Below are the code and all the weights of a small trained network. Each question names an input and a class and asks about switching units off, where a switched-off unit gives its printed mean instead of its output.

import numpy as np


def w(rows, s, z=0):
    codes = np.array(rows[::2]) - 128.0
    scale = np.full(codes.shape[1], s)
    scale[-1] = z or s
    return codes * scale


def f(y):
    return y / 2 * (1 + np.tanh(0.7978845608 * (y + 0.044715 * y**3)))


def log_softmax(a):
    a = a - a.max(-1, keepdims=True)
    return a - np.log(np.exp(a).sum(-1, keepdims=True))


def net(x, mask):
    res = np.array(x, float).reshape(1, 4) / 4 @ E
    y = f(res @ A[0][:, :-1].T + A[0][:, -1])
    res = res + np.where(mask, y, B[0][:, -1]) @ B[0][:, :-1]
    return log_softmax(res[-1] @ U[:, :-1].T + U[:, -1])


A, B = {}, {}
E = w([
[61,43,228,121,45,130,181,60,170],'x0',
[161,217,121,37,86,134,184,70,44],'x1',
[64,80,67,15,92,65,218,187,182],'x2',
[53,198,162,199,156,47,254,153,103],'x3',
],0.0091)
A[0] = w([
[190,100,134,97,120,210,59,91,113,113],'N0',
[72,40,161,226,173,133,112,255,244,209],'N1',
[111,158,170,204,170,94,177,101,78,125],'N2',
[97,180,150,169,165,64,175,182,87,100],'N3',
[102,99,87,166,170,120,111,165,184,38],'N4',
[79,159,156,177,165,49,208,134,137,106],'N5',
[148,159,169,70,99,89,165,80,86,82],'N6',
[134,174,181,215,161,95,134,93,82,104],'N7',
[141,205,135,71,82,181,182,88,44,156],'N8',
[123,125,232,170,106,145,97,19,104,51],'N9',
[167,179,159,44,108,98,181,101,78,221],'N10',
[36,72,240,135,22,116,170,65,195,34],'N11',
[178,86,122,63,103,176,23,88,182,39],'N12',
[150,215,29,149,237,65,82,221,76,5],'N13',
[133,157,136,86,120,160,134,113,68,87],'N14',
[162,108,177,205,206,168,89,113,119,100],'N15',
[47,120,95,36,94,83,202,215,241,34],'N16',
],0.01,0.003)
B[0] = w([
[98,111,137,106,84,112,159,187,162,208],'N0',
[202,145,211,154,73,46,48,34,66,251],'N1',
[77,125,128,78,61,124,152,180,179,204],'N2',
[131,102,137,63,62,106,167,162,110,211],'N3',
[183,100,178,153,132,95,143,74,89,166],'N4',
[98,90,140,36,62,121,151,179,134,225],'N5',
[210,91,158,176,114,85,89,116,85,188],'N6',
[92,156,125,129,109,179,117,210,210,199],'N7',
[171,136,170,154,102,91,71,79,121,222],'N8',
[147,176,85,175,213,185,170,140,169,200],'N9',
[180,115,181,174,116,69,70,74,113,218],'N10',
[188,68,24,91,228,156,166,91,44,245],'N11',
[58,73,128,69,79,85,174,226,165,214],'N12',
[158,79,50,126,230,177,170,102,57,242],'N13',
[200,166,151,190,110,118,111,75,113,163],'N14',
[117,177,132,182,144,150,88,121,150,205],'N15',
[63,231,120,216,148,240,91,191,250,250],'N16',
],0.011,0.015)
U = w([
[134,124,238,175,45,17,54,21,85,158],'0',
[88,215,130,217,123,209,89,198,218,203],'1',
[74,41,149,21,2,31,193,218,161,55],'2',
[135,57,28,96,229,129,189,70,54,2],'3',
],0.013,0.008)

Each question gives the input, the list of numbers given to net, and the class t.
The units are the neurons (one row each of A and B). Each row of codes is followed by its name. A weight is (code - 128) times the scale printed after its matrix; where a second scale follows, it is the last column's (A, B and U).
mask holds one flag per neuron, in row order. A switched-off neuron (its flag False) gives its mean, the last column of its row in B, instead of its output. The means were averaged over made-up inputs and are rounded, as every weight is.
A unit's drop is (log p(t) with every unit on - log p(t) with that unit switched off) / (log p(t) with every unit on - log p(t) with every unit switched off).
The circuit of an input: a set's keep is (log p(t) with only the set's units on - log p(t) with every unit switched off) / (log p(t) with every unit on - log p(t) with every unit switched off). Starting from the 12 units with the biggest drops (on a tie, the unit counted first), units are removed one at a time, each time the one whose removal leaves the highest keep (on an exact tie, the one counted first), for as long as the keep stays at least 0.8.
circuit, biggest first: the units of the circuit, biggest drop first
unit that matters most: the unit with the biggest drop
k most important neurons: the k neurons with the biggest drops, biggest first
drop of u: that unit's drop, to one decimal
input [-6,-5,-4,5], class 3: 2 most important neurons -> [N13; N16]
input [4,6,-7,-5], class 1: unit that matters most -> N9
input [-1,-2,-1,2], class 0: 3 most important neurons -> [N16; N12; N11]
input [-2,8,6,-8], class 0: 4 most important neurons -> [N10; N8; N14; N5]
input [-5,5,-5,-3], class 0: 4 most important neurons -> [N16; N11; N8; N14]
input [7,1,-7,-3], class 1: 3 most important neurons -> [N13; N9; N15]
input [8,7,-4,-5], class 3: 2 most important neurons -> [N11; N9]
input [8,7,-5,4], class 3: 3 most important neurons -> [N11; N9; N1]
input [-7,-2,5,7], class 2: 4 most important neurons -> [N5; N3; N11; N9]
input [5,-4,5,-4], class 1: 3 most important neurons -> [N16; N13; N10]
input [6,4,3,1], class 3: 2 most important neurons -> [N11; N1]
input [1,-1,8,-8], class 1: 3 most important neurons -> [N16; N5; N3]
input [6,-4,5,4], class 3: 3 most important neurons -> [N11; N7; N15]
input [-8,6,-7,2], class 3: circuit, biggest first -> [N13]
input [-6,0,-3,6], class 2: drop of N2 -> 0.7
input [5,1,8,-4], class 1: drop of N16 -> 2.0
input [8,-7,-2,7], class 3: drop of N9 -> 0.4
